Here is a tiny trained network, its code and every weight. The questions are about switching its units off for an input and a class, where a switched-off unit gives its printed mean instead of its output.

import numpy as np


def w(rows, s, z=0):
    codes = np.array(rows[::2]) - 128.0
    scale = np.full(codes.shape[1], s)
    scale[-1] = z or s
    return codes * scale


def f(y):
    return y / 2 * (1 + np.tanh(0.7978845608 * (y + 0.044715 * y**3)))


def log_softmax(a):
    a = a - a.max(-1, keepdims=True)
    return a - np.log(np.exp(a).sum(-1, keepdims=True))


def net(x, mask):
    res = np.array(x, float).reshape(1, 8) / 4 @ E
    y = f(res @ A[0][:, :-1].T + A[0][:, -1])
    res = res + np.where(mask, y, B[0][:, -1]) @ B[0][:, :-1]
    return log_softmax(res[-1] @ U[:, :-1].T + U[:, -1])


A, B = {}, {}
E = w([
[124,171,88,142,182,149,58,61,61],'x0',
[119,193,194,131,159,73,45,179,151],'x1',
[132,130,131,117,131,136,130,125,132],'x2',
[91,9,169,82,157,72,79,73,133],'x3',
[206,78,165,139,125,190,95,162,95],'x4',
[99,162,222,162,54,137,140,53,90],'x5',
[2,110,124,111,130,190,106,189,79],'x6',
[125,125,133,129,134,126,127,125,128],'x7',
],0.0082)
A[0] = w([
[157,199,174,142,169,84,80,176,129,76],'n0',
[129,20,78,112,121,137,162,34,121,45],'n1',
[147,98,68,108,158,117,111,150,152,25],'n2',
[160,144,45,138,86,196,210,107,94,75],'n3',
[170,151,37,93,149,137,124,185,156,34],'n4',
[208,68,189,121,141,193,84,155,69,138],'n5',
[123,63,169,78,81,75,195,177,184,110],'n6',
[37,180,80,86,127,43,154,72,162,209],'n7',
[130,60,93,93,195,104,114,140,156,59],'n8',
[126,89,107,98,206,85,66,32,38,65],'n9',
[83,158,195,162,31,150,146,88,74,49],'n10',
[127,122,60,118,172,134,138,195,138,67],'n11',
[151,224,44,201,164,172,93,90,69,39],'n12',
[254,145,122,158,165,48,167,64,162,3],'n13',
],0.0078,0.0037)
B[0] = w([
[72,166,154,29,77,100,28,125,194,191],'n0',
[64,175,131,68,91,93,46,124,180,215],'n1',
[145,168,218,172,123,95,132,93,106,149],'n2',
[29,170,131,43,81,73,19,113,219,223],'n3',
[169,163,221,130,150,71,161,55,94,187],'n4',
[157,177,95,166,175,219,133,107,229,224],'n5',
[171,132,120,113,81,118,170,195,95,231],'n6',
[180,111,74,179,164,244,135,112,206,254],'n7',
[96,190,185,195,106,88,166,53,123,177],'n8',
[157,144,139,114,10,104,255,220,135,226],'n9',
[170,115,168,143,190,67,142,48,52,229],'n10',
[137,145,226,154,184,102,137,33,34,179],'n11',
[155,104,153,96,75,85,227,204,144,206],'n12',
[1,52,141,147,217,188,107,185,10,232],'n13',
],0.0079,0.006)
U = w([
[158,133,193,154,152,82,139,12,99,38],'0',
[126,127,131,123,104,99,142,149,155,229],'1',
[85,128,121,55,112,91,35,117,187,39],'2',
[179,114,121,124,82,108,224,216,122,54],'3',
[45,88,105,141,195,190,112,164,51,123],'4',
[151,115,93,149,138,124,118,114,145,254],'5',
[183,126,87,177,173,204,129,97,213,61],'6',
[152,111,90,126,135,117,118,123,125,243],'7',
],0.011,0.0075)

Each question gives the input, the list of numbers given to net, and the class t.
The units are the neurons (one row each of A and B). Each row of codes is followed by its name. A weight is (code - 128) times the scale printed after its matrix; where a second scale follows, it is the last column's (A, B and U).
mask holds one flag per neuron, in row order. A switched-off neuron (its flag False) gives its mean, the last column of its row in B, instead of its output. The means were averaged over made-up inputs and are rounded, as every weight is.
A unit's drop is (log p(t) with every unit on - log p(t) with that unit switched off) / (log p(t) with every unit on - log p(t) with every unit switched off).
The circuit of an input: a set's keep is (log p(t) with only the set's units on - log p(t) with every unit switched off) / (log p(t) with every unit on - log p(t) with every unit switched off). Starting from the 12 units with the biggest drops (on a tie, the unit counted first), units are removed one at a time, each time the one whose removal leaves the highest keep (on an exact tie, the one counted first), for as long as the keep stays at least 0.8.
circuit, biggest first: the units of the circuit, biggest drop first
most important unit: the unit with the biggest drop
top k neurons: the k neurons with the biggest drops, biggest first
input [4,5,-4,-4,0,1,-3,-4], class 2: most important unit	n0
input [3,-2,1,-5,3,-4,3,-3], class 1: circuit, biggest first	[n12 n3]
input [2,-8,-1,6,7,-2,-5,2], class 2: top 2 neurons	[n1 n7]
input [-5,0,-6,2,-4,-7,-6,7], class 0: circuit, biggest first	[n8 n4]
input [-4,4,4,-4,-3,-6,3,6], class 0: top 2 neurons	[n11 n4]
input [0,8,7,1,5,-3,8,6], class 2: top 3 neurons	[n0 n13 n7]
input [-7,0,-1,-1,-4,5,1,-4], class 3: top 2 neurons	[n6 n3]
input [-7,-8,0,2,7,6,-5,2], class 2: circuit, biggest first	[n1 n3]
input [-4,6,-7,-5,8,2,-6,2], class 6: top 2 neurons	[n5 n3]
input [-5,5,0,7,3,-7,5,2], class 0: circuit, biggest first	[n8 n11]
input [-5,-5,-4,-1,-5,-8,4,-3], class 0: circuit, biggest first	[n11 n4]
input [0,1,-1,-4,-5,-1,4,-1], class 6: circuit, biggest first	[n7 n13]
input [1,-7,-8,-8,-4,-3,8,-8], class 1: circuit, biggest first	[n12 n3 n1]
input [7,-2,6,-2,-5,-6,0,3], class 3: most important unit	n12
input [-7,8,3,-1,-5,6,-8,-1], class 2: top 3 neurons	[n0 n9 n12]
input [-6,-7,1,1,-1,-7,7,0], class 0: circuit, biggest first	[n11 n8 n4]
input [-4,3,-7,6,-3,2,5,0], class 7: circuit, biggest first	[n13 n7 n3 n1]
input [-7,-7,-4,1,1,-5,0,3], class 2: top 3 neurons	[n1 n3 n9]
input [-3,5,4,4,-6,2,-3,6], class 5: top 4 neurons	[n7 n5 n3 n1]
input [8,7,-5,2,0,-4,2,-6], class 3: top 4 neurons	[n9 n12 n3 n1]
input [-4,1,6,-4,-8,2,7,7], class 6: top 2 neurons	[n7 n13]
input [7,-7,7,8,-2,2,6,-7], class 1: circuit, biggest first	[n9 n1]
input [5,-6,1,-1,-7,5,-2,0], class 6: top 2 neurons	[n7 n0]
input [-6,-3,6,-6,-5,-8,0,0], class 0: circuit, biggest first	[n11 n4]
input [7,4,4,6,1,-4,3,-2], class 3: circuit, biggest first	[n9]
input [3,1,-8,8,3,-2,-4,3], class 1: circuit, biggest first	[n9 n1]
input [-1,-2,8,7,-7,7,2,-2], class 7: top neuron	[n7]
input [-7,6,6,0,-3,0,2,-3], class 3: top 3 neurons	[n6 n3 n1]
input [-4,-1,-8,-5,-8,-8,-5,-4], class 0: circuit, biggest first	[n4 n11]
